Here is a tiny trained network, its code and every weight. The questions are about switching its units off for an input and a class, where a switched-off unit gives its printed mean instead of its output.

import numpy as np


def w(rows, s, z=0):
    codes = np.array(rows[::2]) - 128.0
    scale = np.full(codes.shape[1], s)
    scale[-1] = z or s
    return codes * scale


def norm(h):
    return h / np.sqrt((h * h).mean(-1, keepdims=True) + 1e-5)


def f(y):
    return np.maximum(y, 0)


def log_softmax(a):
    a = a - a.max(-1, keepdims=True)
    return a - np.log(np.exp(a).sum(-1, keepdims=True))


def net(x, mask):
    res = np.array(x, float).reshape(1, 2) / 4 @ E
    u = 0
    for l in range(2):
        y = f(norm(res) @ A[l][:, :-1].T + A[l][:, -1])
        res = res + np.where(mask[u : u + 15], y, B[l][:, -1]) @ B[l][:, :-1]
        u += 15
    return log_softmax(norm(res)[-1] @ U[:, :-1].T + U[:, -1])


A, B = {}, {}
E = w([
[51,96,13,80,136],'x0',
[2,103,213,147,109],'x1',
],0.0069)
A[0] = w([
[129,116,97,145,85,75],'L0N1',
[136,145,82,152,147,129],'L0N2',
[74,172,108,112,6,122],'L0N3',
[175,64,116,213,174,102],'L0N4',
[79,149,161,225,126,120],'L0N5',
[171,114,159,116,186,88],'L0N6',
[145,118,124,133,109,74],'L0N7',
[108,196,77,128,254,122],'L0N8',
[179,39,148,176,54,84],'L0N9',
[128,133,189,140,130,157],'L0N10',
[58,140,70,118,108,115],'L0N11',
[163,184,74,161,108,87],'L0N12',
[118,101,184,25,108,2],'L0N13',
[132,130,128,220,43,54],'L0N14',
[157,150,128,132,195,138],'L0N15',
],0.0097,0.0036)
B[0] = w([
[72,165,195,147,121,140],'L0N1',
[52,210,197,146,145,182],'L0N2',
[106,229,138,165,147,200],'L0N3',
[84,127,136,136,135,174],'L0N4',
[149,171,116,176,228,225],'L0N5',
[135,160,100,134,35,176],'L0N6',
[59,131,111,52,142,131],'L0N7',
[161,66,170,126,67,203],'L0N8',
[53,116,144,38,64,175],'L0N9',
[114,111,58,176,91,223],'L0N10',
[164,126,99,196,109,254],'L0N11',
[87,101,151,146,207,197],'L0N12',
[73,38,202,164,131,136],'L0N13',
[171,134,114,105,114,160],'L0N14',
[94,108,115,254,231,186],'L0N15',
],0.0053,0.0048)
A[1] = w([
[183,149,119,195,170,154],'L1N1',
[200,163,105,71,145,131],'L1N2',
[213,143,205,79,2,164],'L1N3',
[226,146,78,85,215,1],'L1N4',
[155,106,139,64,142,113],'L1N5',
[151,113,68,151,31,82],'L1N6',
[126,134,84,164,181,92],'L1N7',
[194,65,204,123,124,199],'L1N8',
[73,106,142,201,140,127],'L1N9',
[123,130,28,69,88,106],'L1N10',
[212,144,71,190,114,105],'L1N11',
[196,156,98,96,183,69],'L1N12',
[224,88,188,109,76,144],'L1N13',
[135,154,59,170,89,121],'L1N14',
[39,113,106,111,73,161],'L1N15',
],0.009,0.0038)
B[1] = w([
[111,99,77,112,87,255],'L1N1',
[57,22,192,3,152,159],'L1N2',
[145,143,56,143,79,167],'L1N3',
[105,155,197,170,189,180],'L1N4',
[66,112,133,117,120,128],'L1N5',
[62,106,141,115,149,170],'L1N6',
[130,103,171,98,96,198],'L1N7',
[108,132,79,122,130,176],'L1N8',
[159,125,128,89,152,250],'L1N9',
[206,192,66,193,45,184],'L1N10',
[106,145,165,145,166,232],'L1N11',
[79,184,227,199,187,167],'L1N12',
[166,126,66,164,71,164],'L1N13',
[133,81,136,72,111,213],'L1N14',
[170,144,144,175,131,208],'L1N15',
],0.011,0.0067)
U = w([
[74,144,197,206,210,239],'0',
[160,169,35,223,5,189],'1',
[106,27,119,47,117,173],'2',
[195,231,132,69,121,5],'3',
[172,187,136,101,105,15],'4',
[152,182,111,100,127,9],'5',
[177,206,120,87,126,2],'6',
],0.017,0.0056)

Each question gives the input, the list of numbers given to net, and the class t.
The units are the neurons (one row each of A and B). Each row of codes is followed by its name. A weight is (code - 128) times the scale printed after its matrix; where a second scale follows, it is the last column's (A, B and U).
mask holds one flag per neuron, layer by layer. A switched-off neuron (its flag False) gives its mean, the last column of its row in B, instead of its output. The means were averaged over made-up inputs and are rounded, as every weight is.
A unit's drop is (log p(t) with every unit on - log p(t) with that unit switched off) / (log p(t) with every unit on - log p(t) with every unit switched off).
The circuit of an input: a set's keep is (log p(t) with only the set's units on - log p(t) with every unit switched off) / (log p(t) with every unit on - log p(t) with every unit switched off). Starting from the 12 units with the biggest drops (on a tie, the unit counted first), units are removed one at a time, each time the one whose removal leaves the highest keep (on an exact tie, the one counted first), for as long as the keep stays at least 0.8.
circuit, biggest first: the units of the circuit, biggest drop first
k most important neurons: the k neurons with the biggest drops, biggest first
top k neurons in layer l: the k neurons of layer l with the biggest drops, biggest first
input [5,-5], class 0: top 2 neurons in layer 1	[L1N4 L1N12]
input [3,-1], class 2: circuit, biggest first	[L1N14]
input [3,-3], class 2: 3 most important neurons	[L0N2 L0N8 L0N5]
input [3,1], class 2: 3 most important neurons	[L0N11 L1N14 L0N9]
input [2,0], class 2: 2 most important neurons	[L0N11 L1N14]
input [-4,-4], class 0: top 2 neurons in layer 0	[L0N8 L0N15]
input [-3,1], class 2: 4 most important neurons	[L0N10 L0N5 L0N8 L1N10]
input [2,3], class 2: 3 most important neurons	[L1N10 L0N11 L1N12]
input [-1,3], class 2: 3 most important neurons	[L0N5 L1N10 L1N12]
input [3,0], class 2: 3 most important neurons	[L0N11 L1N14 L0N9]
input [-3,0], class 2: 2 most important neurons	[L0N10 L0N8]
input [0,3], class 2: 3 most important neurons	[L1N10 L0N5 L1N12]
input [4,3], class 1: top 2 neurons in layer 0	[L0N15 L0N12]
input [8,0], class 1: circuit, biggest first	[L1N10]
